Below are the code and all the weights of a small trained network. Each question names an input and a target symbol and asks about switching units off, where a switched-off unit gives its printed mean instead of its output.

import numpy as np


def w(rows, s, z=0):
    codes = np.array(rows[::2]) - 128.0
    scale = np.full(codes.shape[1], s)
    scale[-1] = z or s
    return codes * scale


def f(y):
    return y / 2 * (1 + np.tanh(0.7978845608 * (y + 0.044715 * y**3)))


def softmax(a):
    e = np.exp(a - a.max(-1, keepdims=True))
    return e / e.sum(-1, keepdims=True)


def log_softmax(a):
    a = a - a.max(-1, keepdims=True)
    return a - np.log(np.exp(a).sum(-1, keepdims=True))


def net(x, mask):
    ids = ['ΓΘΛΞαβδεζημπστφ'.index(c) for c in x.split()]
    T = len(ids)
    res = E[ids] + P[:T]
    u = 0
    for l in range(2):
        q, k, v = (res @ M[l].T for M in (Q, K, V))
        z = softmax(np.where(np.tri(T) > 0, q @ k.T / 3**0.5, -1e9)) @ v
        res = res + np.where(mask[u], z, O[l][:, -1]) @ O[l][:, :-1]
        u += 1
        y = f(res @ A[l][:, :-1].T + A[l][:, -1])
        res = res + np.where(mask[u : u + 8], y, B[l][:, -1]) @ B[l][:, :-1]
        u += 8
    return log_softmax(res[-1] @ U[:, :-1].T + U[:, -1])


Q, K, V, O, A, B = {}, {}, {}, {}, {}, {}
E = w([
[118,170,120],'Γ',
[91,251,144],'Θ',
[110,116,111],'Λ',
[186,51,66],'Ξ',
[124,132,95],'α',
[143,129,74],'β',
[144,127,77],'δ',
[138,161,86],'ε',
[109,113,107],'ζ',
[134,106,82],'η',
[225,135,222],'μ',
[96,128,134],'π',
[98,118,124],'σ',
[119,140,109],'τ',
[101,177,133],'φ',
],0.015)
P = w([
[230,130,85],'0',
[91,172,138],'1',
[44,155,193],'2',
[104,165,152],'3',
[169,165,125],'4',
[226,125,112],'5',
[254,86,128],'6',
],0.0089)
Q[0] = w([
[255,56,139],'L0H1',
[140,63,252],'L0H1',
[104,182,179],'L0H1',
],0.0058)
K[0] = w([
[115,77,114],'L0H1',
[169,125,115],'L0H1',
[254,117,158],'L0H1',
],0.012)
V[0] = w([
[61,54,2],'L0H1',
[210,74,182],'L0H1',
[121,130,150],'L0H1',
],0.0065)
O[0] = w([
[80,205,131,244],'L0H1',
[121,255,191,112],'L0H1',
[131,197,145,58],'L0H1',
],0.0066,0.0011)
A[0] = w([
[66,154,3,147],'L0N1',
[245,100,118,71],'L0N2',
[68,220,60,100],'L0N3',
[48,133,125,254],'L0N4',
[117,120,61,108],'L0N5',
[49,25,4,103],'L0N6',
[182,231,168,94],'L0N7',
[19,159,172,186],'L0N8',
],0.0064,0.0059)
B[0] = w([
[175,144,221,199],'L0N1',
[96,116,125,190],'L0N2',
[52,143,157,150],'L0N3',
[254,181,69,251],'L0N4',
[130,133,73,141],'L0N5',
[230,89,181,166],'L0N6',
[165,81,175,146],'L0N7',
[206,102,28,173],'L0N8',
],0.0055,0.0033)
Q[1] = w([
[99,208,100],'L1H1',
[164,70,147],'L1H1',
[4,131,253],'L1H1',
],0.006)
K[1] = w([
[112,66,246],'L1H1',
[111,125,186],'L1H1',
[47,146,37],'L1H1',
],0.012)
V[1] = w([
[125,90,85],'L1H1',
[173,8,102],'L1H1',
[114,142,95],'L1H1',
],0.015)
O[1] = w([
[2,224,32,155],'L1H1',
[16,146,128,254],'L1H1',
[186,81,42,140],'L1H1',
],0.0084,0.0034)
A[1] = w([
[59,133,166,214],'L1N1',
[105,153,103,126],'L1N2',
[208,67,1,173],'L1N3',
[123,183,211,252],'L1N4',
[56,188,54,194],'L1N5',
[55,147,158,232],'L1N6',
[119,153,172,144],'L1N7',
[101,184,41,179],'L1N8',
],0.0099,0.0038)
B[1] = w([
[186,78,22,127],'L1N1',
[72,52,136,141],'L1N2',
[141,187,151,255],'L1N3',
[102,2,87,154],'L1N4',
[55,59,106,206],'L1N5',
[183,59,71,136],'L1N6',
[99,66,135,126],'L1N7',
[23,77,169,217],'L1N8',
],0.0087,0.0091)
U = w([
[186,30,124,222],'Γ',
[243,119,44,227],'Θ',
[108,90,111,63],'Λ',
[9,20,53,75],'Ξ',
[60,149,199,101],'α',
[53,174,164,254],'β',
[90,175,1,63],'δ',
[118,176,38,133],'ε',
[73,105,189,81],'ζ',
[55,116,174,91],'η',
[82,99,201,24],'μ',
[130,104,51,90],'π',
[80,108,192,89],'σ',
[125,99,97,66],'τ',
[144,159,82,188],'φ',
],0.0077,0.006)

Each question gives the input, a string of symbols that net reads in full, and the target symbol t.
The units are the heads (3 rows each of Q, K, V and O) and the neurons (one row each of A and B). Each row of codes is followed by its name. A weight is (code - 128) times the scale printed after its matrix; where a second scale follows, it is the last column's (O, A, B and U).
mask holds one flag per unit, layer by layer, with each layer's heads first. A switched-off unit (its flag False) gives its mean, the last column of its rows in O or B, instead of its output. The means were averaged over made-up inputs and are rounded, as every weight is.
A unit's drop is (log p(t) with every unit on - log p(t) with that unit switched off) / (log p(t) with every unit on - log p(t) with every unit switched off).
The circuit of an input: a set's keep is (log p(t) with only the set's units on - log p(t) with every unit switched off) / (log p(t) with every unit on - log p(t) with every unit switched off). Starting from the 12 units with the biggest drops (on a tie, the unit counted first), units are removed one at a time, each time the one whose removal leaves the highest keep (on an exact tie, the one counted first), for as long as the keep stays at least 0.8.
units of the circuit, in order: the units of the circuit, biggest drop first
most important unit: the unit with the biggest drop
k most important neurons: the k neurons with the biggest drops, biggest first
top k neurons in layer l: the k neurons of layer l with the biggest drops, biggest first
input ζ Ξ Ξ δ Ξ Ξ σ, target Ξ: units of the circuit, in order -> (L1H1, L1N5)
input Θ Θ Ξ Θ Ξ ε, target Ξ: most important unit -> L0H1
input σ ε Ξ Ξ Ξ η, target Ξ: 3 most important neurons -> (L1N5, L0N6, L1N8)
input Ξ β μ τ β, target Θ: 2 most important neurons -> (L1N8, L1N5)
input δ Ξ φ μ π Γ, target Γ: units of the circuit, in order -> (L1H1, L0H1)
input β Ξ Γ, target Ξ: units of the circuit, in order -> (L1N3, L1N4)
input β β β Ξ δ Ξ π, target Ξ: units of the circuit, in order -> (L1H1, L1N3, L1N5)
input Ξ β Ξ β, target Ξ: units of the circuit, in order -> (L1N5, L1H1)
input π β Ξ ζ, target Ξ: units of the circuit, in order -> (L1H1, L1N5, L1N3)
input Ξ Ξ Λ, target Ξ: 2 most important neurons -> (L0N8, L1N5)
input Θ Ξ Ξ σ, target Ξ: 3 most important neurons -> (L0N6, L1N5, L1N3)
input Ξ β α Ξ ζ, target Ξ: 2 most important neurons -> (L1N5, L0N6)
input Ξ β Ξ Λ Ξ δ, target Ξ: top 2 neurons in layer 0 -> (L0N6, L0N3)
input α δ Ξ τ, target Ξ: units of the circuit, in order -> (L1N5, L1N3, L1H1)
input β Θ Ξ Ξ η Ξ β, target Ξ: 2 most important neurons -> (L0N6, L1N5)
input Ξ Ξ δ, target Ξ: units of the circuit, in order -> (L1N5, L1H1)
input ε ε Ξ α, target Ξ: 4 most important neurons -> (L0N6, L1N5, L1N8, L1N3)
input ε Ξ Ξ Γ, target Ξ: 2 most important neurons -> (L0N6, L1N5)
input Ξ Θ Ξ Θ, target Ξ: most important unit -> L0N8
input β Ξ Ξ Ξ ε Ξ τ, target Ξ: 2 most important neurons -> (L0N6, L1N3)
input Ξ β Ξ μ ε, target Γ: 3 most important neurons -> (L1N4, L0N7, L1N3)
input Ξ β Ξ Ξ π, target Ξ: units of the circuit, in order -> (L1H1, L1N5)
input Ξ ε Λ Γ μ Θ, target Γ: units of the circuit, in order -> (L1H1, L1N4, L0H1)
input Ξ Ξ η, target Ξ: units of the circuit, in order -> (L1N5, L1H1)
